Small tables with named rows and columns. After each table, cells are looked up by row and column.

Kuras.tsv
	Pozo	Gukivag	Zitaf	Zavuf	Tibe	Rubasod
Poba	5449	3951	7020	6559	7700	3883
Sogi	6162	6055	7447	5088	3919	2282
Paz	5486	6370	6146	5772	4596	7291
Livel	5287	7141	4366	7262	7909	7899
Vom	7482	6451	7920	2274	4879	6038
Filite	4975	6043	6116	2406	5240	5181
Gofe	5485	6806	7444	6039	4511	2654
Luk	4900	1925	4387	5739	3743	6975
Tevid	5428	2626	5392	5878	2889	6941
Ton	6116	3035	7777	3977	2946	6872
Busab	7809	5629	7540	4625	5974	5371

Pozo of Luk = 4900
Zavuf of Filite = 2406
Gukivag of Ton = 3035
Zitaf of Filite = 6116
Gukivag of Gofe = 6806
Tibe of Vom = 4879
Zitaf of Livel = 4366
Pozo of Busab = 7809
Rubasod of Busab = 5371
Zavuf of Paz = 5772
Pozo of Ton = 6116
Tibe of Livel = 7909
Pozo of Sogi = 6162
Pozo of Poba = 5449
Rubasod of Luk = 6975
Tibe of Ton = 2946
Rubasod of Poba = 3883
Tibe of Poba = 7700
Rubasod of Livel = 7899
Rubasod of Sogi = 2282

Sofero.csv
,Dig,Zifo,Teramov,Neba,Rekiro,Muduku
Vus,179,148,110,145,192,178
Zaburuz,199,141,60,133,198,167
Gabis,229,137,164,132,173,208
Nit,123,183,205,202,175,165
Doturo,213,145,122,157,210,204
Lukev,208,117,107,164,183,132

What is the Teramov of Zaburuz in Sofero? 60
What is the Teramov of Nit in Sofero? 205
What is the Dig of Nit in Sofero? 123
What is the Muduku of Gabis in Sofero? 208
What is the Muduku of Doturo in Sofero? 204
What is the Muduku of Lukev in Sofero? 132
What is the Dig of Gabis in Sofero? 229
What is the Rekiro of Lukev in Sofero? 183
Which row has the largest Zifo? Nit

Table Vudaped
	Mefa	Letor
Nar	7.75	4.56
Borir	3.63	6.96
Fibufu	5.11	9.12
Gumadog	8.83	5.84
Koli	5.89	8.38
Lemiga	8.41	9.71
Duk	4.94	2.76
Bok	8.61	7.54
Nolezun	7.37	1.60
Modis	7.07	8.71
Sosum	7.79	3.76
Bidani	5.92	8.93
Pavade	5.77	7.48
Zur	7.16	7.89

Letor of Fibufu: 9.12
Mefa of Duk: 4.94
Letor of Koli: 8.38
Letor of Zur: 7.89
Letor of Gumadog: 5.84
Mefa of Bidani: 5.92
Mefa of Modis: 7.07
Mefa of Nar: 7.75
Mefa of Pavade: 5.77
Mefa of Zur: 7.16
Letor of Modis: 8.71
Mefa of Lemiga: 8.41
Letor of Sosum: 3.76
Letor of Pavade: 7.48
Mefa of Nolezun: 7.37
Letor of Nar: 4.56
Mefa of Borir: 3.63
Letor of Borir: 6.96
Row with the largest Mefa: Gumadog

Lod
|  | Vur | Laposal | Mal | Kobifeg |
|---|---|---|---|---|
| Vekoru | 188 | 124 | 98 | 120 |
| Lavafoz | 59 | 156 | 212 | 134 |
| Fil | 186 | 127 | 96 | 113 |
| Vodepo | 85 | 245 | 139 | 196 |
| Nos | 80 | 155 | 223 | 215 |
| Paz | 167 | 154 | 108 | 172 |
| Lutupe | 91 | 155 | 218 | 205 |
| Semup | 158 | 156 | 153 | 165 |
| Kiro | 81 | 248 | 136 | 186 |
| Sed | 183 | 184 | 156 | 181 |
| Zut | 88 | 140 | 159 | 208 |
| Tuzapot | 92 | 152 | 216 | 210 |

Paz, Laposal -> 154
Semup, Mal -> 153
Vekoru, Mal -> 98
Fil, Laposal -> 127
Fil, Kobifeg -> 113
Lavafoz, Laposal -> 156
Kiro, Mal -> 136
Vekoru, Kobifeg -> 120
Tuzapot, Mal -> 216
Nos, Kobifeg -> 215
Lutupe, Vur -> 91
Semup, Vur -> 158
Vodepo, Vur -> 85
Sed, Vur -> 183
Lutupe, Mal -> 218
Fil, Vur -> 186

Table Mekimi
	Ruf	Biza	Niruba	Nef	Nivabis	Pezem	Ruran
Vot	113	69	132	75	72	76	122
Palufib	135	180	114	180	184	169	126
Nebo	105	151	107	132	142	144	114
Ref	92	199	78	145	158	202	94
Tilufet	100	188	95	157	173	174	109
Kalonid	133	138	126	149	150	130	129
Nuz	125	163	107	148	149	167	115
Lav	88	166	78	104	109	189	86
Gupemo	82	74	102	32	29	106	93

Ref, Nef: 145
Palufib, Niruba: 114
Lav, Ruran: 86
Gupemo, Nivabis: 29
Tilufet, Ruf: 100
Nebo, Nef: 132
Palufib, Nivabis: 184
Gupemo, Biza: 74
Tilufet, Nef: 157
Which row has the largest Biza? Ref

Mavafid
fields: Sog, Bar, Begal, Suzuf, Dor, Gik
Par: [474, 226, 359, 634, 225, 220]
Pebegof: [419, 345, 436, 509, 352, 344]
Zov: [467, 351, 383, 516, 349, 341]
Fadefop: [204, 812, 668, 36, 818, 815]
Lupu: [125, 646, 753, 220, 655, 642]
Lod: [369, 448, 489, 409, 450, 445]
Gavi: [487, 284, 355, 558, 281, 287]
Bapa: [411, 372, 421, 479, 373, 372]
Gim: [305, 458, 549, 392, 453, 459]
Tuf: [400, 434, 450, 440, 432, 421]
Finevo: [432, 560, 422, 289, 568, 560]
Zezizav: [376, 314, 468, 556, 313, 304]

Suzuf of Zezizav: 556
Bar of Gavi: 284
Sog of Tuf: 400
Bar of Par: 226
Dor of Gavi: 281
Sog of Finevo: 432

Gul.tsv
	Mita	Vofo
San	227	574
Kitap	486	811
Bududu	129	486
Ser	130	486
Val	188	536
Veziv	347	684

What is the Mita of Veziv in Gul?
347
What is the Mita of Ser in Gul?
130
What is the Vofo of Veziv in Gul?
684
What is the Mita of Bududu in Gul?
129
What is the Mita of Kitap in Gul?
486
What is the Vofo of San in Gul?
574
What is the Vofo of Val in Gul?
536
What is the Mita of Val in Gul?
188
What is the Mita of San in Gul?
227
What is the Vofo of Bududu in Gul?
486
Which row has the largest Vofo? Kitap

Mefidor:
	Befe	Vumek
Magine	86	83
Sezi	79	74
Nozafip	2	1
Miz	102	105
Sukid	89	84
Gid	74	71
Gatarub	110	113
Fer	219	217
Tob	126	128
Git	192	186
Rela	146	149

What is the Befe of Sukid in Mefidor? 89
What is the Befe of Git in Mefidor? 192
What is the Befe of Sezi in Mefidor? 79
What is the Vumek of Gid in Mefidor? 71
What is the Befe of Magine in Mefidor? 86
What is the Vumek of Gatarub in Mefidor? 113
What is the Befe of Nozafip in Mefidor? 2

Karodum:
,Poguba,Dop,Lakoga,Bugome,Vezerag,Nise,Gir,Vopebok,Nakapi,Bazetar
Ronuma,0.9,0.1,0.1,0.9,0.9,0.9,0.9,0.8,0.4,0.9
Rov,0.0,0.9,0.9,0.0,0.0,0.0,0.0,0.1,0.4,0.1
Vumive,0.9,0.0,0.0,0.9,0.9,0.9,0.9,0.1,0.1,0.9
Paraza,0.9,0.0,0.1,0.9,0.9,0.9,0.9,0.9,0.5,0.9
Mef,0.1,0.9,0.9,0.0,0.0,0.0,0.1,0.9,0.9,0.0
Lud,0.9,0.1,0.0,0.9,0.9,0.9,0.9,0.0,0.0,0.9
Lunado,0.9,0.0,0.1,0.9,0.9,0.9,0.9,0.0,0.0,0.9
Muted,0.1,0.9,0.9,0.0,0.1,0.1,0.1,0.9,0.9,0.0

What is the Dop of Muted in Karodum?
0.9
What is the Bazetar of Mef in Karodum?
0.0
What is the Vezerag of Paraza in Karodum?
0.9
What is the Vezerag of Vumive in Karodum?
0.9
What is the Vezerag of Ronuma in Karodum?
0.9
What is the Bazetar of Rov in Karodum?
0.1
What is the Vopebok of Lud in Karodum?
0.0
What is the Dop of Rov in Karodum?
0.9
What is the Nakapi of Mef in Karodum?
0.9
What is the Dop of Vumive in Karodum?
0.0
What is the Poguba of Rov in Karodum?
0.0
What is the Vopebok of Rov in Karodum?
0.1
What is the Nakapi of Vumive in Karodum?
0.1
What is the Lakoga of Lud in Karodum?
0.0
What is the Bazetar of Lud in Karodum?
0.9

